Below is a small trained network, with its code and all its weights. Each question gives an input and a class and asks what happens when units are switched off, that is, made to give their printed mean instead of their output.

import numpy as np


def w(rows, s, z=0):
    codes = np.array(rows[::2]) - 128.0
    scale = np.full(codes.shape[1], s)
    scale[-1] = z or s
    return codes * scale


def norm(h):
    return h / np.sqrt((h * h).mean(-1, keepdims=True) + 1e-5)


def f(y):
    return np.maximum(y, 0)


def log_softmax(a):
    a = a - a.max(-1, keepdims=True)
    return a - np.log(np.exp(a).sum(-1, keepdims=True))


def net(x, mask):
    res = np.array(x, float).reshape(1, 8) / 4 @ E
    u = 0
    for l in range(4):
        y = f(norm(res) @ A[l][:, :-1].T + A[l][:, -1])
        res = res + np.where(mask[u : u + 8], y, B[l][:, -1]) @ B[l][:, :-1]
        u += 8
    return log_softmax(norm(res)[-1] @ U[:, :-1].T + U[:, -1])


A, B = {}, {}
E = w([
[128,129,126,130,126,126,126,131,125,129,128],'x0',
[129,130,130,127,130,131,131,125,126,125,131],'x1',
[132,133,132,127,131,130,132,122,122,129,133],'x2',
[96,148,137,148,245,77,125,159,136,133,107],'x3',
[129,130,128,128,129,130,128,130,124,126,130],'x4',
[129,126,130,131,121,117,125,128,131,140,125],'x5',
[203,117,82,151,139,98,140,166,193,106,212],'x6',
[131,91,118,216,156,187,115,140,141,191,137],'x7',
],0.011)
A[0] = w([
[148,118,125,117,181,93,119,151,115,149,95,142],'0.n1',
[147,107,124,227,99,253,115,138,138,191,132,62],'0.n2',
[215,117,87,139,95,119,142,139,209,94,225,55],'0.n3',
[120,112,125,232,166,204,125,132,140,192,131,1],'0.n4',
[197,115,105,144,158,80,130,151,183,93,214,3],'0.n5',
[137,113,139,113,44,201,118,120,119,112,129,179],'0.n6',
[137,122,138,114,18,161,134,116,134,108,152,199],'0.n7',
[176,143,176,109,119,140,121,105,123,154,147,159],'0.n8',
],0.012,0.0029)
B[0] = w([
[81,152,140,123,177,153,140,106,124,64,136,176],'0.n1',
[80,123,151,174,90,106,207,37,189,111,229,254],'0.n2',
[99,115,237,146,118,148,8,137,40,39,161,252],'0.n3',
[170,99,108,93,185,178,48,206,59,172,21,236],'0.n4',
[174,162,29,116,138,92,190,164,247,207,156,224],'0.n5',
[132,163,25,148,107,128,144,176,214,169,122,222],'0.n6',
[196,113,144,97,161,171,123,135,45,167,52,227],'0.n7',
[121,102,129,106,65,149,150,155,145,116,85,155],'0.n8',
],0.012,0.013)
A[1] = w([
[92,145,95,164,93,102,103,83,150,109,178,54],'1.n1',
[154,85,71,103,124,124,251,72,139,176,60,45],'1.n2',
[22,194,179,88,134,50,165,81,178,65,179,78],'1.n3',
[50,139,154,167,36,135,167,64,187,144,215,97],'1.n4',
[134,137,102,95,109,134,153,133,128,77,73,93],'1.n5',
[124,200,82,111,74,69,134,188,151,123,115,53],'1.n6',
[144,151,116,134,92,16,207,76,170,134,199,7],'1.n7',
[70,82,192,141,177,140,127,101,54,24,93,137],'1.n8',
],0.012,0.0018)
B[1] = w([
[96,124,162,116,124,97,227,64,125,118,69,159],'1.n1',
[94,235,85,129,138,119,81,117,132,151,137,252],'1.n2',
[63,131,122,129,91,72,111,113,231,123,165,227],'1.n3',
[112,126,117,135,111,165,148,103,127,175,234,211],'1.n4',
[176,118,128,151,117,86,166,105,103,122,159,188],'1.n5',
[118,85,108,99,146,121,153,113,76,105,55,195],'1.n6',
[76,152,107,74,177,250,167,145,118,88,146,164],'1.n7',
[86,126,165,165,82,114,120,101,149,155,83,254],'1.n8',
],0.015,0.0075)
A[2] = w([
[249,97,80,157,182,124,187,174,117,144,119,8],'2.n1',
[134,125,110,101,180,139,179,62,49,153,72,78],'2.n2',
[133,78,79,81,211,131,175,123,159,109,156,110],'2.n3',
[182,8,213,100,72,156,143,100,34,75,187,76],'2.n4',
[178,111,133,132,167,116,105,117,128,85,168,95],'2.n5',
[133,114,157,126,125,162,146,124,134,62,176,73],'2.n6',
[147,158,144,72,110,129,227,114,156,68,130,72],'2.n7',
[195,202,117,93,91,105,55,184,57,83,56,105],'2.n8',
],0.015,0.0015)
B[2] = w([
[121,135,140,159,139,35,135,116,168,184,106,181],'2.n1',
[165,130,140,98,56,166,206,141,123,114,80,195],'2.n2',
[150,102,115,85,131,106,181,209,75,64,185,183],'2.n3',
[168,84,186,194,211,174,46,67,131,79,238,214],'2.n4',
[77,117,78,154,134,159,111,104,83,236,89,174],'2.n5',
[162,124,128,119,95,154,251,93,137,69,82,174],'2.n6',
[101,131,125,110,129,211,129,190,137,113,172,160],'2.n7',
[92,94,51,38,99,68,130,79,115,68,31,253],'2.n8',
],0.015,0.011)
A[3] = w([
[111,42,160,51,152,54,112,203,77,138,40,87],'3.n1',
[124,211,120,114,124,165,63,146,105,188,207,104],'3.n2',
[160,86,175,38,187,97,59,117,131,27,98,42],'3.n3',
[134,146,222,189,38,54,99,129,164,103,191,62],'3.n4',
[205,139,89,151,172,8,117,198,105,231,99,71],'3.n5',
[92,56,137,101,125,142,22,67,146,98,147,101],'3.n6',
[148,136,249,125,145,183,33,140,7,131,19,1],'3.n7',
[208,163,216,174,183,143,88,171,143,134,192,62],'3.n8',
],0.013,0.0017)
B[3] = w([
[197,160,202,195,108,198,176,90,129,171,172,254],'3.n1',
[141,185,104,155,105,122,108,147,168,188,190,202],'3.n2',
[75,117,45,133,196,91,14,195,112,152,188,210],'3.n3',
[135,118,236,88,116,119,130,129,230,105,113,196],'3.n4',
[120,132,162,160,146,8,164,166,51,129,99,199],'3.n5',
[180,97,117,118,118,49,74,89,107,91,123,227],'3.n6',
[82,85,128,102,176,224,65,242,122,129,80,233],'3.n7',
[204,151,180,112,127,166,219,95,73,84,84,181],'3.n8',
],0.015,0.01)
U = w([
[143,164,65,74,67,94,158,89,89,129,31,115],'0',
[78,129,205,125,94,65,106,90,213,102,108,196],'1',
[152,69,83,109,162,97,6,109,80,74,133,88],'2',
[86,136,80,76,152,128,173,198,143,65,202,58],'3',
[116,200,75,166,92,171,136,103,155,213,196,184],'4',
[95,106,175,155,155,212,89,184,113,162,60,125],'5',
[207,98,206,187,141,156,118,59,125,103,212,17],'6',
[167,137,166,186,167,42,181,165,69,159,123,251],'7',
],0.013,0.0011)

Each question gives the input, the list of numbers given to net, and the class t.
The units are the neurons (one row each of A and B). Each row of codes is followed by its name. A weight is (code - 128) times the scale printed after its matrix; where a second scale follows, it is the last column's (A, B and U).
mask holds one flag per neuron, layer by layer. A switched-off neuron (its flag False) gives its mean, the last column of its row in B, instead of its output. The means were averaged over made-up inputs and are rounded, as every weight is.
A unit's drop is (log p(t) with every unit on - log p(t) with that unit switched off) / (log p(t) with every unit on - log p(t) with every unit switched off).
The circuit of an input: a set's keep is (log p(t) with only the set's units on - log p(t) with every unit switched off) / (log p(t) with every unit on - log p(t) with every unit switched off). Starting from the 12 units with the biggest drops (on a tie, the unit counted first), units are removed one at a time, each time the one whose removal leaves the highest keep (on an exact tie, the one counted first), for as long as the keep stays at least 0.8.
circuit, biggest first: the units of the circuit, biggest drop first
unit that matters most: the unit with the biggest drop
top k neurons: the k neurons with the biggest drops, biggest first
top k neurons in layer l: the k neurons of layer l with the biggest drops, biggest first
input [-2,4,7,0,3,-2,-4,5], class 4: circuit, biggest first -> 0.n3
input [0,-7,-4,-2,8,-7,6,0], class 2: top 2 neurons -> 0.n2, 0.n3
input [3,8,4,-3,1,-3,-2,1], class 4: top 2 neurons -> 0.n2, 0.n4
input [1,-3,-8,5,-2,-3,-2,-8], class 1: top 2 neurons in layer 0 -> 0.n5, 0.n4
input [0,-6,-5,-6,-4,7,3,0], class 2: top 3 neurons in layer 0 -> 0.n7, 0.n3, 0.n6
input [-6,2,-8,0,0,-6,-3,-2], class 0: top 2 neurons -> 0.n3, 0.n2
input [-7,3,2,3,4,8,4,0], class 3: top 2 neurons -> 0.n7, 0.n4
input [8,-4,-4,-6,5,-3,0,-1], class 0: circuit, biggest first -> 0.n7, 2.n8
input [2,-5,-3,6,-8,-8,4,-1], class 3: top 3 neurons -> 0.n5, 0.n4, 0.n7
input [2,-8,-7,7,6,1,-4,-7], class 1: top 2 neurons -> 0.n4, 0.n5
input [2,-3,-8,3,0,0,4,-3], class 3: top 2 neurons -> 0.n5, 0.n4
input [-1,-3,0,7,-7,-6,-1,-5], class 1: top 3 neurons -> 0.n4, 0.n5, 0.n2
input [-1,-4,1,6,1,0,-7,0], class 1: top 3 neurons -> 0.n4, 0.n7, 1.n3
input [7,-3,7,6,-6,0,-8,-1], class 1: circuit, biggest first -> 0.n4
input [1,7,4,5,-4,-3,1,-1], class 3: top 2 neurons in layer 0 -> 0.n3, 0.n4
input [-2,-4,0,-3,-4,3,-3,0], class 0: top 2 neurons -> 0.n7, 1.n2
input [8,5,-5,3,-2,4,1,5], class 7: top 2 neurons in layer 0 -> 0.n3, 0.n4
input [3,8,3,5,6,-4,6,1], class 7: top 2 neurons in layer 0 -> 0.n2, 0.n5
input [7,3,1,2,6,-4,2,0], class 3: top 3 neurons in layer 0 -> 0.n5, 0.n7, 0.n4
input [3,-2,1,-2,-5,7,-7,5], class 4: unit that matters most -> 0.n3
